Small tables with named rows and columns. After each table, cells are looked up by row and column.

debul:
|  | zim | mukebi | gibu | fogir | tosat |
|---|---|---|---|---|---|
| vufe | 70.2 | 80.7 | 87.2 | 20.2 | 33.7 |
| lovab | 60.3 | 52.9 | 59.4 | 55.7 | 49.3 |
| dogilof | 72.7 | 53.1 | 63.0 | 50.9 | 38.0 |
| zev | 24.6 | 81.1 | 74.4 | 22.2 | 62.7 |
| ladipa | 63.4 | 53.3 | 57.8 | 47.1 | 41.3 |
| lezipu | 36.4 | 74.5 | 62.3 | 23.6 | 55.1 |
| sanugig | 38.6 | 80.9 | 79.2 | 20.2 | 52.6 |
| rupoge | 56.5 | 51.4 | 54.8 | 51.1 | 47.4 |

tosat of lezipu = 55.1
zim of zev = 24.6
gibu of lovab = 59.4
tosat of ladipa = 41.3
mukebi of ladipa = 53.3
fogir of zev = 22.2
fogir of lovab = 55.7
gibu of rupoge = 54.8
zim of sanugig = 38.6
fogir of ladipa = 47.1
zim of vufe = 70.2
mukebi of rupoge = 51.4
fogir of rupoge = 51.1
tosat of lovab = 49.3
mukebi of lezipu = 74.5
zim of rupoge = 56.5
mukebi of vufe = 80.7

fikaruf
        ronu  lem  liziga  der  puveka
faber    146   64     153   37     250
muref    102    6      94  107     173
vez      170  107      84  149     121
deto      93  237      18  116      55
ragene    70  117     159  127      76

ragene, puveka => 76
ragene, lem => 117
deto, ronu => 93
vez, liziga => 84
faber, liziga => 153
deto, der => 116
muref, liziga => 94
vez, lem => 107
ragene, ronu => 70
deto, puveka => 55
faber, der => 37

zotus =
|  | tor | nep | vom | zosufot | tafil | tolu |
|---|---|---|---|---|---|---|
| lapi | 448 | 516 | 419 | 488 | 369 | 759 |
| kon | 448 | 516 | 727 | 590 | 481 | 519 |
| pofibo | 568 | 516 | 452 | 455 | 481 | 469 |
| fava | 448 | 516 | 610 | 731 | 571 | 591 |
| zeg | 448 | 626 | 419 | 590 | 481 | 591 |
| bogef | 448 | 516 | 419 | 590 | 495 | 944 |
| rur | 448 | 516 | 419 | 691 | 481 | 591 |
| pes | 524 | 516 | 419 | 590 | 481 | 591 |
| tiv | 448 | 516 | 419 | 590 | 558 | 591 |
| budiva | 448 | 516 | 217 | 590 | 481 | 715 |
| pivoki | 463 | 526 | 464 | 590 | 481 | 522 |
| viki | 448 | 516 | 419 | 590 | 481 | 591 |
| deza | 448 | 572 | 419 | 590 | 481 | 591 |

tor of kon: 448
vom of rur: 419
nep of pivoki: 526
tolu of pofibo: 469
nep of kon: 516
vom of zeg: 419
vom of deza: 419
tor of tiv: 448
vom of bogef: 419

Table kesub
	givusel	budo	rivif	vameket	momuf	gatir	mezava	gadavuz
ferep	53	183	111	112	118	7	158	71
kabape	156	168	120	138	219	209	173	170
ditivo	145	149	67	95	212	0	92	70

What is the mezava of kabape in kesub? 173
What is the budo of ferep in kesub? 183
What is the givusel of ditivo in kesub? 145
What is the budo of ditivo in kesub? 149
What is the momuf of ditivo in kesub? 212
What is the momuf of ferep in kesub? 118
What is the gadavuz of ditivo in kesub? 70
What is the vameket of kabape in kesub? 138
What is the givusel of kabape in kesub? 156
What is the gatir of ditivo in kesub? 0
What is the rivif of ditivo in kesub? 67

pel =
|  | dozase | fol | tetuf | pusug | belidem | gobupop | ruzedu | topadop | lesebon | vevosuf |
|---|---|---|---|---|---|---|---|---|---|---|
| rok | 4218 | 7420 | 5778 | 5528 | 6440 | 8486 | 4838 | 7114 | 7115 | 7902 |
| fotora | 6866 | 6756 | 6569 | 6821 | 7602 | 7358 | 7637 | 7943 | 6832 | 6617 |
| guseg | 8322 | 6893 | 8684 | 9091 | 7972 | 7591 | 7192 | 7952 | 7716 | 6456 |
| kupugin | 1000 | 9623 | 6040 | 4316 | 7331 | 8829 | 4302 | 7234 | 3907 | 9861 |

gobupop of rok is 8486
pusug of kupugin is 4316
topadop of fotora is 7943
tetuf of rok is 5778
ruzedu of guseg is 7192
fol of fotora is 6756
gobupop of kupugin is 8829
dozase of guseg is 8322
topadop of kupugin is 7234

tulerag =
,tagezuk,tuvase,tob,zadumu,kugino,ful
verame,507,502,575,436,498,516
gunoriv,559,536,532,627,563,526
dop,594,582,961,502,924,397
tibudof,595,545,612,524,636,503
vil,558,588,519,576,498,635
tes,699,672,451,509,411,582
miz,617,417,492,381,340,650
luso,646,539,640,573,558,686
kig,637,540,482,519,603,578
saterem,578,545,352,539,234,697
puzudar,585,472,390,585,388,668
vobefi,730,748,416,643,515,390
bodiz,541,463,475,649,540,285

What is the tob of tibudof in tulerag?
612
What is the kugino of saterem in tulerag?
234
What is the ful of saterem in tulerag?
697
What is the tagezuk of luso in tulerag?
646
What is the tagezuk of vobefi in tulerag?
730
What is the ful of kig in tulerag?
578
What is the tuvase of luso in tulerag?
539
What is the tob of kig in tulerag?
482
What is the kugino of kig in tulerag?
603
What is the tob of saterem in tulerag?
352
What is the tagezuk of kig in tulerag?
637
What is the kugino of vil in tulerag?
498
What is the kugino of bodiz in tulerag?
540
What is the zadumu of saterem in tulerag?
539
What is the zadumu of gunoriv in tulerag?
627
What is the tagezuk of saterem in tulerag?
578
What is the tuvase of vil in tulerag?
588
Which row has the largest zadumu? bodiz

nele:
,rus,desaba,dev,vukamot,zot,bab,ged,zura,rola,sebelim
semego,47,189,96,87,68,70,161,98,113,156
duvi,82,101,80,53,149,34,37,209,170,103
sosudef,44,197,162,156,81,26,160,79,23,157
vave,88,156,124,112,97,83,128,114,101,137
fime,105,124,96,86,117,108,111,130,143,124
bimive,114,121,130,123,134,104,105,140,122,118
pob,125,141,171,188,115,125,152,90,63,140
vof,133,150,140,154,105,162,173,89,99,129
gemis,139,149,130,142,96,187,192,73,107,143
veva,71,144,131,107,122,26,94,153,93,134

rus of vof = 133
vukamot of duvi = 53
dev of vave = 124
zot of vave = 97
zot of vof = 105
sebelim of bimive = 118
ged of duvi = 37
ged of veva = 94
desaba of pob = 141
desaba of fime = 124
vukamot of veva = 107
desaba of vave = 156
zura of duvi = 209
rola of pob = 63
zot of fime = 117
Which row has the largest ged? gemis

